Below is a small trained network, with its code and all its weights. Each question gives an input and a class and asks what happens when units are switched off, that is, made to give their printed mean instead of their output.

import numpy as np


def w(rows, s, z=0):
    codes = np.array(rows[::2]) - 128.0
    scale = np.full(codes.shape[1], s)
    scale[-1] = z or s
    return codes * scale


def f(y):
    return np.maximum(y, 0)


def log_softmax(a):
    a = a - a.max(-1, keepdims=True)
    return a - np.log(np.exp(a).sum(-1, keepdims=True))


def net(x, mask):
    res = np.array(x, float).reshape(1, 3) / 4 @ E
    y = f(res @ A[0][:, :-1].T + A[0][:, -1])
    res = res + np.where(mask, y, B[0][:, -1]) @ B[0][:, :-1]
    return log_softmax(res[-1] @ U[:, :-1].T + U[:, -1])


A, B = {}, {}
E = w([
[122,182,55,193,225,183],'x0',
[249,192,130,89,125,162],'x1',
[138,202,192,186,138,52],'x2',
],0.012)
A[0] = w([
[153,48,225,5,24,87,94],'neuron 0',
[152,121,140,135,160,62,76],'neuron 1',
[133,78,64,86,87,180,104],'neuron 2',
[4,52,169,141,124,106,41],'neuron 3',
[227,155,146,55,121,169,48],'neuron 4',
[127,195,198,171,111,64,146],'neuron 5',
[156,172,148,212,139,41,109],'neuron 6',
[13,79,119,155,94,63,3],'neuron 7',
[129,114,116,74,134,158,94],'neuron 8',
[120,162,45,175,217,167,11],'neuron 9',
[136,118,175,107,66,63,95],'neuron 10',
[154,132,103,98,131,122,87],'neuron 11',
[143,13,105,50,109,225,115],'neuron 12',
[154,74,161,91,113,63,67],'neuron 13',
[106,127,133,60,8,116,86],'neuron 14',
[241,214,154,59,66,138,42],'neuron 15',
[113,147,147,106,149,124,34],'neuron 16',
[176,164,224,213,94,66,118],'neuron 17',
[131,58,73,58,77,200,105],'neuron 18',
[107,189,210,110,149,105,116],'neuron 19',
],0.011,0.0041)
B[0] = w([
[170,203,45,191,153,235,250],'neuron 0',
[145,108,136,108,55,156,145],'neuron 1',
[92,99,109,76,64,98,178],'neuron 2',
[204,82,197,172,214,88,200],'neuron 3',
[158,69,211,174,238,68,190],'neuron 4',
[75,104,117,18,20,131,190],'neuron 5',
[72,114,106,99,36,156,182],'neuron 6',
[181,54,220,182,223,82,192],'neuron 7',
[76,101,146,123,105,142,151],'neuron 8',
[189,196,32,159,187,231,192],'neuron 9',
[157,186,50,139,148,157,187],'neuron 10',
[133,90,131,136,127,111,141],'neuron 11',
[14,131,176,31,87,123,208],'neuron 12',
[151,168,30,176,161,137,173],'neuron 13',
[149,223,68,164,160,190,191],'neuron 14',
[203,44,190,209,207,1,210],'neuron 15',
[112,120,111,135,117,113,128],'neuron 16',
[12,104,153,60,20,107,197],'neuron 17',
[35,96,157,52,4,98,195],'neuron 18',
[66,114,145,91,63,161,165],'neuron 19',
],0.008,0.019)
U = w([
[49,85,126,19,43,131,205],'0',
[147,212,3,176,147,196,172],'1',
[170,7,216,180,180,67,4],'2',
],0.014,0.0021)

Each question gives the input, the list of numbers given to net, and the class t.
The units are the neurons (one row each of A and B). Each row of codes is followed by its name. A weight is (code - 128) times the scale printed after its matrix; where a second scale follows, it is the last column's (A, B and U).
mask holds one flag per neuron, in row order. A switched-off neuron (its flag False) gives its mean, the last column of its row in B, instead of its output. The means were averaged over made-up inputs and are rounded, as every weight is.
A unit's drop is (log p(t) with every unit on - log p(t) with that unit switched off) / (log p(t) with every unit on - log p(t) with every unit switched off).
The circuit of an input: a set's keep is (log p(t) with only the set's units on - log p(t) with every unit switched off) / (log p(t) with every unit on - log p(t) with every unit switched off). Starting from the 12 units with the biggest drops (on a tie, the unit counted first), units are removed one at a time, each time the one whose removal leaves the highest keep (on an exact tie, the one counted first), for as long as the keep stays at least 0.8.
circuit, biggest first: the units of the circuit, biggest drop first
unit that matters most: the unit with the biggest drop
top k neurons: the k neurons with the biggest drops, biggest first
drop of u: that unit's drop, to one decimal
input [4,1,-5], class 0: unit that matters most -> neuron 0
input [2,-7,-5], class 2: top 2 neurons -> neuron 3; neuron 7
input [-3,-6,6], class 0: top 3 neurons -> neuron 5; neuron 15; neuron 17
input [-1,7,8], class 0: top 2 neurons -> neuron 17; neuron 5
input [3,4,3], class 2: top 2 neurons -> neuron 0; neuron 12
input [3,0,-3], class 0: top 2 neurons -> neuron 0; neuron 14
input [-7,7,-3], class 1: top 2 neurons -> neuron 0; neuron 14
input [-5,6,8], class 0: top 2 neurons -> neuron 17; neuron 5
input [-4,0,-3], class 1: top 2 neurons -> neuron 0; neuron 17
input [-6,8,-5], class 2: top 2 neurons -> neuron 15; neuron 4
input [-4,5,2], class 2: top 3 neurons -> neuron 15; neuron 4; neuron 9
input [-2,5,-3], class 2: top 2 neurons -> neuron 15; neuron 4
input [5,6,1], class 2: top 4 neurons -> neuron 0; neuron 15; neuron 4; neuron 14
input [-7,5,-4], class 1: circuit, biggest first -> neuron 0
input [-3,4,-2], class 2: top 2 neurons -> neuron 15; neuron 4
input [6,8,-6], class 2: drop of neuron 4 -> 0.3
input [7,2,8], class 0: drop of neuron 0 -> 0.1
input [-6,-6,-1], class 1: drop of neuron 14 -> 0.3
